Below are the code and all the weights of a small trained network. Each question names an input and a target symbol and asks about switching units off, where a switched-off unit gives its printed mean instead of its output.

import numpy as np


def w(rows, s, z=0):
    codes = np.array(rows[::2]) - 128.0
    scale = np.full(codes.shape[1], s)
    scale[-1] = z or s
    return codes * scale


def norm(h):
    return h / np.sqrt((h * h).mean(-1, keepdims=True) + 1e-5)


def f(y):
    return y / 2 * (1 + np.tanh(0.7978845608 * (y + 0.044715 * y**3)))


def softmax(a):
    e = np.exp(a - a.max(-1, keepdims=True))
    return e / e.sum(-1, keepdims=True)


def log_softmax(a):
    a = a - a.max(-1, keepdims=True)
    return a - np.log(np.exp(a).sum(-1, keepdims=True))


def net(x, mask):
    ids = ['αβγδεζηθλμξπτφω'.index(c) for c in x.split()]
    T = len(ids)
    res = E[ids] + P[:T]
    u = 0
    for l in range(2):
        r = norm(res)
        for j in range(3):
            rows = slice(2 * j, 2 * j + 2)
            q, k, v = (r @ M[l][rows].T for M in (Q, K, V))
            z = softmax(np.where(np.tri(T) > 0, q @ k.T / 2**0.5, -1e9)) @ v
            o = O[l][rows]
            res = res + np.where(mask[u + j], z, o[:, -1]) @ o[:, :-1]
        u += 3
        y = f(norm(res) @ A[l][:, :-1].T + A[l][:, -1])
        res = res + np.where(mask[u : u + 12], y, B[l][:, -1]) @ B[l][:, :-1]
        u += 12
    return log_softmax(norm(res)[-1] @ U[:, :-1].T + U[:, -1])


Q, K, V, O, A, B = {}, {}, {}, {}, {}, {}
E = w([
[113,192,192,199,87],'α',
[157,189,177,171,85],'β',
[179,187,191,150,93],'γ',
[210,114,198,120,83],'δ',
[197,170,161,124,135],'ε',
[186,163,174,132,107],'ζ',
[176,144,199,142,67],'η',
[149,134,129,121,170],'θ',
[64,145,180,185,43],'λ',
[71,151,132,166,127],'μ',
[44,176,135,192,112],'ξ',
[124,70,140,108,163],'π',
[108,174,107,149,255],'τ',
[112,52,132,100,176],'φ',
[249,158,109,120,192],'ω',
],0.002)
P = w([
[112,114,96,152,148],'0',
[87,190,187,12,114],'1',
[151,146,169,188,147],'2',
[85,183,181,4,127],'3',
[159,143,173,178,143],'4',
[85,175,166,4,129],'5',
[156,144,162,176,137],'6',
[85,167,148,10,127],'7',
[150,141,148,174,127],'8',
[84,159,130,25,126],'9',
[149,137,128,169,118],'10',
[87,158,112,58,108],'11',
[143,125,104,161,107],'12',
[88,160,100,77,100],'13',
],0.0021)
Q[0] = w([
[129,182,198,72,187],'0.h1',
[122,71,125,194,147],'0.h1',
[4,100,144,42,196],'0.h2',
[212,67,133,197,154],'0.h2',
[105,66,185,18,166],'0.h3',
[169,93,47,92,133],'0.h3',
],0.0032)
K[0] = w([
[185,253,147,112,123],'0.h1',
[168,66,135,106,119],'0.h1',
[79,101,16,44,177],'0.h2',
[177,79,179,163,124],'0.h2',
[97,99,171,53,129],'0.h3',
[154,84,49,89,217],'0.h3',
],0.0044)
V[0] = w([
[111,67,12,225,100],'0.h1',
[115,141,170,88,93],'0.h1',
[179,149,124,136,142],'0.h2',
[148,84,98,16,156],'0.h2',
[176,219,113,217,54],'0.h3',
[190,100,5,200,113],'0.h3',
],0.0023)
O[0] = w([
[139,189,248,60,193,4],'0.h1',
[102,60,116,109,101,164],'0.h1',
[100,93,105,145,209,148],'0.h2',
[222,178,121,109,82,66],'0.h2',
[209,52,106,25,201,208],'0.h3',
[104,107,251,63,161,36],'0.h3',
],0.0019,0.0025)
A[0] = w([
[211,179,196,143,178,140],'0.n1',
[208,156,60,104,150,98],'0.n2',
[77,134,108,195,178,219],'0.n3',
[77,111,115,35,142,47],'0.n4',
[79,215,114,134,215,136],'0.n5',
[57,116,52,72,162,106],'0.n6',
[151,221,54,158,37,196],'0.n7',
[188,66,214,101,27,255],'0.n8',
[111,205,222,218,80,139],'0.n9',
[63,81,154,99,165,23],'0.n10',
[32,94,71,61,251,250],'0.n11',
[6,105,144,126,74,56],'0.n12',
],0.0022,0.00083)
B[0] = w([
[13,85,105,134,60,139],'0.n1',
[76,123,186,250,110,153],'0.n2',
[181,150,155,103,89,161],'0.n3',
[117,93,113,63,105,116],'0.n4',
[183,84,161,131,49,137],'0.n5',
[177,156,157,178,148,140],'0.n6',
[127,73,173,28,167,251],'0.n7',
[115,231,108,150,160,177],'0.n8',
[183,56,75,90,167,168],'0.n9',
[94,113,66,195,197,80],'0.n10',
[152,173,126,103,30,161],'0.n11',
[204,107,132,193,183,118],'0.n12',
],0.002,0.0015)
Q[1] = w([
[119,110,160,169,164],'1.h1',
[70,153,114,53,128],'1.h1',
[95,185,129,10,101],'1.h2',
[175,65,172,212,197],'1.h2',
[89,210,138,47,87],'1.h3',
[173,147,80,105,103],'1.h3',
],0.012)
K[1] = w([
[129,103,209,151,111],'1.h1',
[173,125,3,116,59],'1.h1',
[152,133,18,136,62],'1.h2',
[79,118,253,119,147],'1.h2',
[80,134,61,151,22],'1.h3',
[63,80,114,133,95],'1.h3',
],0.008)
V[1] = w([
[77,196,188,163,127],'1.h1',
[169,128,71,189,84],'1.h1',
[116,201,71,136,192],'1.h2',
[255,184,141,125,133],'1.h2',
[152,185,193,86,196],'1.h3',
[174,179,167,136,112],'1.h3',
],0.0041)
O[1] = w([
[70,152,61,46,118,210],'1.h1',
[161,199,165,88,118,6],'1.h1',
[84,252,107,141,238,76],'1.h2',
[141,86,183,56,223,159],'1.h2',
[184,142,122,193,134,223],'1.h3',
[183,138,97,93,151,190],'1.h3',
],0.0042,0.002)
A[1] = w([
[155,90,234,105,53,154],'1.n1',
[177,109,53,101,76,106],'1.n2',
[210,143,161,85,128,124],'1.n3',
[6,140,50,243,121,165],'1.n4',
[178,219,109,85,48,200],'1.n5',
[182,159,76,136,89,169],'1.n6',
[109,145,147,80,232,203],'1.n7',
[108,203,219,168,144,253],'1.n8',
[175,117,179,74,156,115],'1.n9',
[187,120,86,197,158,142],'1.n10',
[90,2,142,208,89,156],'1.n11',
[76,229,166,62,96,154],'1.n12',
],0.0039,0.0013)
B[1] = w([
[35,126,119,92,160,166],'1.n1',
[72,129,160,134,235,250],'1.n2',
[93,118,207,164,86,196],'1.n3',
[192,104,202,61,81,199],'1.n4',
[93,201,157,214,183,223],'1.n5',
[88,141,183,148,132,197],'1.n6',
[214,123,80,105,93,226],'1.n7',
[181,185,82,124,251,98],'1.n8',
[114,111,196,114,61,195],'1.n9',
[41,125,157,14,80,163],'1.n10',
[163,240,117,158,196,238],'1.n11',
[115,157,75,188,82,182],'1.n12',
],0.0028,0.0017)
U = w([
[48,195,152,187,232,216],'α',
[189,3,30,255,65,71],'β',
[56,160,197,176,187,161],'γ',
[167,48,175,57,96,53],'δ',
[180,67,140,110,176,32],'ε',
[217,82,205,230,242,158],'ζ',
[217,211,253,122,19,100],'η',
[98,12,44,10,217,255],'θ',
[67,192,117,210,47,93],'λ',
[29,107,26,35,53,97],'μ',
[65,184,51,122,72,77],'ξ',
[94,53,164,136,172,23],'π',
[221,231,5,118,224,215],'τ',
[87,54,202,74,120,118],'φ',
[231,129,143,68,204,127],'ω',
],0.0084,0.0016)

Each question gives the input, a string of symbols that net reads in full, and the target symbol t.
The units are the heads (2 rows each of Q, K, V and O) and the neurons (one row each of A and B). Each row of codes is followed by its name. A weight is (code - 128) times the scale printed after its matrix; where a second scale follows, it is the last column's (O, A, B and U).
mask holds one flag per unit, layer by layer, with each layer's heads first. A switched-off unit (its flag False) gives its mean, the last column of its rows in O or B, instead of its output. The means were averaged over made-up inputs and are rounded, as every weight is.
A unit's drop is (log p(t) with every unit on - log p(t) with that unit switched off) / (log p(t) with every unit on - log p(t) with every unit switched off).
The circuit of an input: a set's keep is (log p(t) with only the set's units on - log p(t) with every unit switched off) / (log p(t) with every unit on - log p(t) with every unit switched off). Starting from the 12 units with the biggest drops (on a tie, the unit counted first), units are removed one at a time, each time the one whose removal leaves the highest keep (on an exact tie, the one counted first), for as long as the keep stays at least 0.8.
units of the circuit, in order: the units of the circuit, biggest drop first
k most important neurons: the k neurons with the biggest drops, biggest first
top k neurons in layer l: the k neurons of layer l with the biggest drops, biggest first
heads that matter: for each layer, one digit per head in row order, 1 if its drop is at least 0.15 and else 0, layers parted by /
input β γ β η λ, target β: 3 most important neurons	[0.n1, 0.n11, 0.n9]
input β η ξ, target β: 2 most important neurons	[0.n1, 0.n11]
input θ λ β ζ β β μ β γ ζ τ θ, target τ: top 2 neurons in layer 0	[0.n9, 0.n1]
input ζ λ ω δ η β β β π, target ζ: units of the circuit, in order	[1.n11, 1.h1]
input λ β φ, target λ: heads that matter	111 / 010
input ζ β θ β γ β ζ β θ β θ, target ζ: 3 most important neurons	[1.n11, 0.n9, 0.n1]
input β β η ζ ζ θ λ θ ζ, target β: heads that matter	111 / 110
input η μ θ η θ θ β θ λ τ μ, target η: heads that matter	111 / 010
input β λ β θ ω α ζ θ ζ β, target η: 4 most important neurons	[0.n11, 1.n9, 1.n3, 0.n2]
input β π π η π ζ μ μ, target λ: 2 most important neurons	[0.n8, 1.n12]
input θ η β β β θ, target η: top 3 neurons in layer 0	[0.n6, 0.n1, 0.n11]
input η β τ ζ π μ η β ζ γ β, target η: top neuron in layer 1	[1.n4]
input α π β, target α: 4 most important neurons	[0.n5, 0.n7, 0.n10, 0.n3]
input β μ τ ε, target τ: heads that matter	101 / 010
input θ ζ β θ ζ τ π, target θ: heads that matter	101 / 100
input β τ β, target β: 4 most important neurons	[0.n1, 0.n11, 0.n9, 0.n7]
input τ θ β θ τ τ, target τ: heads that matter	000 / 010
input β θ β ζ μ β θ η θ β β ζ θ ζ, target η: units of the circuit, in order	[1.h1]
input α θ ζ θ τ γ ζ β α ξ δ, target α: 3 most important neurons	[0.n7, 0.n10, 1.n2]
input α β β τ θ, target α: heads that matter	111 / 110
input β β τ γ β θ β ε θ τ θ β, target τ: top 3 neurons in layer 0	[0.n11, 0.n2, 0.n5]
input θ π β ζ β τ τ ξ β λ θ π α, target θ: most important neuron	[0.n7]
input β β β α β ξ θ, target β: 2 most important neurons	[0.n1, 0.n11]
